In the rows, 128 means zero.
Each row of numbers belongs to one of the objects below and depends on some of the facts about them. Some rows are named. Which object is each other row?

Facts:
robro {χ=104, Ξ=begi pledin damil}
neflon {χ=619, Ξ=flezor}
velon {χ=366, π=pledin}
stira {χ=366, π=steplan}
mesko {χ=619, Ξ=zalem}
pledin {χ=619, π=fliskes, Ξ=zalem}
gruflem {χ=366, π=moso, Ξ=brapo vester ninor}
vester {χ=104}
virulos {χ=619, π=ribre, Ξ=zalem}
moso {χ=619, π=brula}
linum {χ=366, π=truklin, Ξ=velon vistagron}
supe {χ=104, Ξ=ribre}
buziklik {χ=366, Ξ=sadru vistagron}
nesofik {χ=619, Ξ=samabes gristel}
brapo {χ=619, Ξ=pusar}
vukla {χ=619, π=bifle}
mobrestel {χ=104, π=puvivam}
rograr {χ=619, Ξ=fopes flifugrom sivuk}
kebri {χ=366, π=drigel, Ξ=zofo trugim}
nazas {χ=619, π=gribrik}
trusti {χ=104, Ξ=flanuk sadru mesko}
foplagra {χ=619, π=brerel}
zipalas {χ=619, π=siplum}
lenos {χ=104}
drumul {χ=104, Ξ=zalem gritril}
dreklir {χ=104}
brabes {χ=366, π=kala, Ξ=samabes}
lekiple {χ=104}
bita {χ=366, π=suna}
lidrumo {χ=366}
begi {χ=619, Ξ=stogeka}
grosku {χ=104, Ξ=gritril}
drula {χ=619, Ξ=mesko}
bevunu {χ=366, π=groma}
flezor {χ=104, π=trebus}
sostebrak {χ=104}
siplum {χ=619, π=papam}
zalem {χ=619}
pletom {χ=619, Ξ=sostebrak}
vaklan {χ=366, Ξ=brabes}
rudra {χ=104, Ξ=bita}
breplumu {χ=104, Ξ=ribre}
rezes {χ=619, Ξ=stogeka}
kloklisker {χ=619, Ξ=tugel}
klege {χ=366, π=skistor, Ξ=gritril}
tupla {χ=104}
mufli {χ=619, π=drevifo}
dokles {χ=104}
brula {χ=104}
gubrasta {χ=104, Ξ=samabes}
bifle {χ=619}
damil {χ=619, π=pletom}
trugim {χ=366, Ξ=ribre zalem gritril}
vistagron {χ=366}
groma {χ=366, Ξ=sivuk gritril}
ninor {χ=104}
gribrik {χ=619, Ξ=flanuk sobul}
zofo {χ=619, Ξ=brerel gritril}
loso {χ=619}
drevifo {χ=619, π=viron}
steplan {χ=366, π=pusar}
ponel {χ=104}
berar {χ=619, π=dreklir, Ξ=brapo ribre}
piplas {χ=104, π=nutritek}
vuges {χ=619, π=piplas}
briki {χ=104}
brerel {χ=619, π=buplu, Ξ=zalem}
pedra {χ=366, Ξ=tugrir grosku}
papam {χ=104, π=kladre}
guklorir {χ=619, Ξ=drumul}
logrun {χ=619}
nutritek {χ=104}
fopes {χ=619, Ξ=begi grosku}
liskar {χ=619, π=ponel}
pluplu {χ=619, π=klagrek, Ξ=skiduga}
gritril {χ=619}
pato {χ=366}
drigel {χ=366}
tritom {χ=366, Ξ=kliluvu}
flifugrom {χ=366, Ξ=velon pletom brerel}
kladre {χ=104, π=trugim}
truklin {χ=104}
kova {χ=104, π=ritustu, Ξ=guple}
sadru {χ=104, Ξ=logrun}
kitiram {χ=619, π=zipalas, Ξ=tupla}
sibro {χ=619, Ξ=guklina}
fidi {χ=366, Ξ=supe}
sivuk {χ=619, π=laklu, Ξ=tredul suna}
sumon {χ=619, Ξ=tralin brabes briki pledin bita}
beten {χ=366, π=kova, Ξ=lekiple}
skoskik {χ=619, Ξ=flezor}
skiduga {χ=619, Ξ=vistagron}
britrar {χ=104, Ξ=tinim}
riskes {χ=104, Ξ=berar}
noplus {χ=104, π=klege}
pusar {χ=619}
ribre {χ=366, π=renudu}
pluzal {χ=619, Ξ=steplan}
tinim {χ=619, Ξ=zalem sivuk}
gemuk {χ=104, π=liskar}
buplu {χ=619, π=lenos}
klagrek {χ=104, π=lesi}
doklak {χ=104, Ξ=trugim}
ritustu {χ=619, π=mesko}
kliluvu {χ=619}
tabavin {χ=104, π=tritom}
rodetru {χ=104, Ξ=virulos}
viron {χ=366, π=stira}
puvivam {χ=619}
rato {χ=619, Ξ=pusar}
klidum {χ=104, Ξ=tugel guple zalem}
guple {χ=366}
laklu {χ=104}
fliskes {χ=104}
renudu {χ=104}
skistor {χ=104}
sobul {χ=619, π=dokles}
stasko {χ=104}
guklina {χ=104}
gristel {χ=104, Ξ=zalem}
flanuk {χ=619, Ξ=tugel zalem}
luskin {χ=619, Ξ=logrun tredul}
samabes {χ=366}
kala {χ=104, Ξ=drumul}
plegek {χ=619, Ξ=sobul pato}
stegok {χ=619, π=vester}
tugrir {χ=619, π=brabes, Ξ=pletom zalem}
tredul {χ=366}
lesi {χ=366, π=rato, Ξ=stegok}
pabon {χ=619, Ξ=klidum}
trebus {χ=619, π=vuges}
suna {χ=366, π=tinim, Ξ=zalem}
stogeka {χ=619, π=kloklisker}
tugel {χ=104}
tralin {χ=619, Ξ=sostebrak}

Some objects and their rows:
[127 149  99 176 157 151 116 175  82 154  71 139 158 169 104 122 141 122
 144 127 120 135 218  90 225 103 169 131 127  96  55]: bevunu
[139 106 133 103 100 141 137  95 116 141 123 148 124  93 126 133 157 125
 144 161 139  78 106 119 100 163  76  89 183 158 149]: kova
[138 106 134 136 129 123 139 146 130 131 126 133 140 124 128 133 129 124
 133 104 125 156 144 128 125 136 129 125 100 105 127]: guple
[115 188  90 174 140 113 133 183  99  89 125 125  93 150 149 118 152 124
 133 117 149 136 128 150 209 104 182 143 105 132  92]: vukla
[118 133 139 134 129 127 120 122 124 123 136 120 112 123 125 131 125 127
 130 128 125 127 133 132 132 124 125 136 122 131 129]: loso
[114 143 132 126 121 126 118 137 123 127 138 121 109 122 118 124 115 123
 123 143 128 102 123 122 150 129 127 135 137 145 132]: nesofik
[127 124 115 133 145 140 133 109 130 136 104 138 153 141 134 121 122 134
 128 140 132 128 122 127 117 124 140 116 146 117 121]: papam
[153 116 130 122 122 121 136 162 120 131 131 124 114 119 123 130 134 118
 135 113 124 145 147 111 121 138 128  94 127 117 136]: viron
[134 156 195 129  84 143 164  81 153  62  57  92 120 119 125 121  90 144
 126 162 104  98 130 104 176 138  95 159 157  95  98]: pluzal
[114 142 132 126 121 126 118 137 123 128 138 122 110 122 119 124 114 122
 123 143 127 102 124 123 148 129 128 134 135 145 132]: rograr
[136 120 127 129 123 120 137 158 130 133 126 131 138 123 122 127 121 118
 128 114 128 136 138 120 138 138 129 127 114 117 130]: flifugrom
[114 141 133 127 122 126 117 133 123 127 139 121 110 123 119 126 116 123
 125 140 127 106 124 125 145 129 128 134 133 143 132]: plegek
[150 202  80 149 142 110 156 135 105  98  71 122 156 136 179 129 238 118
 160  94 162 142 149 147 132  91 112 185 137 129  77]: flezor
[100 107 166 118 100 153  93  77 135 158 137 140 170 133  92 152 148 144
 125 130 104  97 169 126 161 125  70 213  92 151 100]: liskar
[133 118 118 123 130 138 133 113 131 131 124 141 138 137 132 125 131 138
 125 138 130 127 114 133 118 131 134 111 142 129 127]: drumul
[131 130 113 116 126 134 131 124 131 132 125 140 137 136 128 121 125 133
 121 148 133 108 108 125 126 133 133 114 154 140 130]: robro
[132 160 109 161 120 127 128 161  79 101 128 129  70 126 140 132 183 124
 153 129 142 123 146 135 186 123 144 105 133 144 101]: mufli

Rows to name:
No name comes twice in this set of rows, the named rows included.
[126 107 160 120 103 134 126  89 110 134 132 129  99  81 126 145 155 120
 155 141 131  96 130 126 102 153  69 109 149 148 149] => ritustu
[156  89 150 117  99 119 145 136 122 125 148 135 108  94 132 145 161 122
 146 104 130 146 131 131  98 159  90  96 112 127 151] => ribre
[125  91 152 106 159 157  95 124 147 198  99 113 185 153  69 119  38 124
 106 145  80 131 197  58 113 119 138 119 150  87 125] => groma
[133 146 123 146  92 122 135 148  83  98 147 139  64  97 142 140 201 123
 157 131 151 103 123 145 175 145 107 108 131 166 120] => virulos
[ 98 101 169  95 132 156  74  85 167 179 143 114 180 159  68 133  57 146
  90 144  77 113 167  96 131 108 113 195 110 129 121] => kloklisker
[135  69 182 104 134 138 109  71 148 143 158 105 101 114 115 144  86 140
 124 123  93 168 136 120  40 134 110  86 123 109 170] => pusar
[125 142 122 148 166 139 105 143 111 132 120 104 100 161 116 120  93 132
 123 133 105 160 169 105 144  98 186  93 137 102 110] => moso
[108 155 124 117 161 103 118 161 178 115 157  92 123 158 125 102  23 128
  77 123 117 157  88 133 111 101 199 150 105 110 156] => gribrik
[122 136 132 131 129 124 113 141 131 116 158 116 102 144 122 130 117 138
 115 120 118 145 130 136 147 113 150 136 102 133 124] => pledin
[143  95 133 107 175 152 109  99 152 158 118 109 142 170 109 117  54 146
 104 141  90 176 147  96  59 106 173  67 158  87 140] => brula

Now the same objects, written a new way:
Named rows:
[118 134 103 132 123 124 129 124 123 136  97 141 124 126 129 152 124 132
 126 142 114 121 137 128 142 156 138 134 158 146]: britrar
[111 109 107 132 115 135 136 143 104 131 117 145 107 124 122 135 110 129
 124 133 122 134 133 129 147 135 129 150 130 172]: mesko
[137 138 134 127 158 105 119 107 144 138 115 138 117 130 139 110 132 133
 137 117  90 128 108 142 147 105 138 106 117 107]: ninor
[115 129 134 105  90 117 134 116 134 119 115 110 107 114 132 146 137 156
 118 136 138 130 162 129 152 156 130 147 142 138]: pedra
[136 152 132 116 134 112 138  75 134 134 111 102 152 139 122 113 143 153
 116 147 132 142 152 129 106 143 140 140 149 133]: gubrasta
[131 146 143 109 111 109 131  87 133 116 113  96 123 143 122 118 154 153
 104 138 159 136 163 107 119 133 134 152 155 142]: vaklan
[110 109 116 127 112 144 126 154  88 122 119 112 123 101 132 148 153 109
 140 124 124 130 141 146 138 161 144 136 137 134]: luskin
[133 122 127 138 133 126 120 132  95 115 116 120 119 118 131 121 169 119
 125 128 126 137 131 104 121 132 141 134 136 128]: sibro
[139 121 105 125 131 142 132 127 103 127 105 125 117 131 126 134 128 119
 140 127 141 135 135 124 147 151 114 149 146 147]: zofo
[142 147 134 135 148 145 127  99 153 123 137 144 154 156 123 116 108 139
 144 107 117 111 106 144 125  99 143 107  83  89]: flezor
[143 142 169 126 152 137 128 178 102 190 169  88 133 149 135 107 138  93
  83 143 104 147 125 124  78 107  56 100 115 122]: siplum
[125 121 123 140 141 129 120 134 107 119 122 134 120 126 132 112 145 113
 128 114 120 129 121 113 122 104 143 128 124 131]: kliluvu
[119 117 141 109  89 140 144 131 162 127 153 133 123 127 114 152  75 152
 116 129 136 116 138 149 147 137 114 138 108 147]: suna
[141 117 139 142 133 146 125 150 122 127 155 137 140 136 127 121 126 115
 135 125 137 130 115 116 103 118 118 114 116 120]: vukla
[129 121 124 125 137 129 129 119 106 117 120 121 116 130 125 113 148 129
 128 118 125 136 126 122 127 115 144 139 117 142]: begi
[141 124 134 137 152 123 118 120 115 130 135  89 128 123 145 111 147 124
 156 123 121 148 129 138 131 142 105 119 154 109]: rato
[110 139 122 122 133 116 119 116 129 123 114 106 114 138 138 127 148 118
 126 127 152 109 144 124 132 120 127 124 159 122]: lidrumo

Name these rows:
No name comes twice in this set of rows, the named rows included.
[ 97 138 108 129 126 142 123 135 110 130  96 156 122 112 131 148 142 120
 137 119 107 108 125 155 152 132 163 128 120 123] => sadru
[ 96 120 129 128 104 147 127 163 147 128 140 159 123 129 128 149  93 119
 127 118 140  92 112 127 143 106 133 124 105 129] => velon
[103 120 113 131 130 148 119 156  88 121 115 122 116 101 139 136 156 104
 145 114 131 122 130 145 134 131 148 130 126 123] => skiduga
[145 131 122 126 117 124 141 105  99 117 110 106 137 141 119 125 161 132
 111 158 155 150 159  76 102 162 122 157 168 153] => sumon
[163 127 167 105 109 128 126 137 165 111 162 107 125 125 133 128 136 147
 130 116 129 141 118 115 142 132 107 109  95  87] => gruflem
[123 142 123 122 130 101 136 100 140 120 103 145 105 155 123 113 129 147
 110 128 153 107 133  97 125  93 129 145 138 155] => samabes
[ 79  99  99 149 126 143 120 179  98 131 113 162 104 104 140 144 117  90
 130 118 106 106 118 138 146 116 147 126 130 149] => logrun
[131 129 120 129 129 127 130 106 104 122 123 111 127 136 125 113 143 134
 123 135 143 136 146 121 109 124 124 147 148 153] => tralin
[125 154 118 130 139 106 136  80 138 141 108 130 137 152 119 107 123 150
 105 142 132 126 143 133 110 120 140 140 147 147] => briki
[134 120 123 132 118 125 139 116 102 124 120 111 132 134 122 129 135 132
 115 155 141 149 160 102 107 152 115 151 170 160] => nesofik
[ 83 131 125 112  95 142 120 147 112 115 113 114 114  98 141 154 160 116
 136 124 139 110 157 139 149 153 153 134 142 115] => buziklik
[101 122 105 138 128 112 129 133 142 141 101 174 113 130 121 138  99 141
 119 129  90 115 119 138 140 105 151 136 131 166] => tugel
[111 129 107 119 111 135 136 135 113 134 100 125 131 109 128 158 137 131
 125 143 110 127 157 137 142 169 144 136 148 142] => trusti
[111 146 113 135 145 112 130 107 133 145 102 147 131 144 121 120 120 139
 113 134 120 113 121 128 124 109 143 134 138 146] => sostebrak

Now the same objects, written a new way:
Some rows with their names:
[114 162 149  90 120 180 150 119  98 155 109 138 134 130 153 149  84 112
 130 152  87 138 143 118 130  93 151 143 119 173]: bevunu
[117 163 146 122 156 194 153  69  61 136  98  97 103 126 144 115  22  81
 149 191  94  70 209 104 161 138 153 124 144 178]: viron
[124  96 170 115 120 161 143  71 100 163 167 218 104 142 156 125 108 107
 130 139 136 150 118 127 147  36 124 148  63 158]: kladre
[146 154 139 111 105 165 106 166 126 111 165 148 119 142 153 133  92 133
 161 167 108 126 111 120  76 129 112 112 172  81]: rodetru
[163 167 114 122 129 145 109 150 120 125 155 166 113 153 145 131 105 128
 150 149 139 158 130 133  99 157  97 127 148  49]: gubrasta
[137 123 131 135  94 130 132 150 142 136 164 174  95 123 124 128  96  98
 142 126 111 137 132 144  93 133  80 103 177  73]: drula
[133  98 124  99 111  79 141  78 145 169 180 147  58 160 164 183 118 163
 149  94  78 117 146 103  95 121  97 134 239  52]: neflon
[104 156 129 139  83 123  85 110 175 117 178 142 118 109 158 117 111  87
 138 121 136 132 137 112  99 135  89 122 111 102]: briki
[120 180 107 148  98 132  72 113 156 113 145 128 132 130 170 137 130 103
 146 135 161 155 140 118 120 165 119 141  96  80]: ninor
[131 123 131 137  89 129 126 145 147 135 163 169  97 120 128 129  99  95
 140 124 112 137 134 143  95 135  82 105 169  76]: plegek
[122 146 129 124  96 124  99 121 162 126 182 154 106 120 149 121 101 103
 139 123 124 132 133 117  91 131  80 119 137  88]: brula
[118 144 135 140  74 153 106 162 142 117 135 130 125 124 152 149 112 111
 156 154 109 133 120 129  93 136 130 112 168  94]: mesko
[136 152 110 151 100 135 107 143 135 128 127 148 117 137 147 147 125 105
 148 134 141 161 140 142 119 163 118 126 144  61]: fopes
[143 172 110 131 118 134  93 130 137 122 151 146 120 144 159 138 118 119
 148 139 146 157 135 122 108 159 108 135 127  61]: skistor
[117 165 128 139  75 135  73  97 170 117 160 162 111  69 162 108 133  81
 131 124 113 115 125  93 108 141  83 151 116  87]: lekiple
[108 115 178 176 130 150 106 140 158 117 171 138  98 166 156 110  40 124
 144  70  89 217 120 181 114 136  72  70 194  90]: sibro
[120 158 107 161  88 132  93 129 148 124 123 134 124 127 154 149 133  95
 147 131 148 160 144 137 127 167 125 132 126  74]: gritril

Name these rows:
No name comes twice in this set of rows, the named rows included.
[183 184  75  33 117 144 191 111  59 206  81 215 110  84 101 167 165  97
 114 191 103  79 163  78 127 113 130 215 109 101] => lesi
[134 170  75  80  84 129 150  76  82 199  57 190 114  66 109 171 199  77
 131 194 133  73 169  62 150 112 144 204  80 108] => stegok
[143 158 148  84 128 169 167 102  93 176 115 201 105  87 121 115  91  89
 105 126  62 132 142 114 138  95  93 163 124 143] => beten
[ 99 173 156 186 140 154  55 113 164  97 155 101 132 176 196 117  70 134
 148  80 135 237 126 156 135 164 108 104 121  91] => guklina
[ 82 149 144 112 148 144 134   4  97 154 114  55  95 152 195 166  56 128
 149 140  82  84 212  75 167 123 178 149 155 185] => steplan
[136 175 120 134 183 176 155  51  53 150  90 114  95 139 133 113  33  77
 138 171 124  99 228 117 184 165 137 138 121 146] => stira
[118 127  90  73  90  89 176 193 151 133 213  84 138 228 145 214  71 128
 164 171 190 104 179 155  43 121 163  70 152 134] => tritom

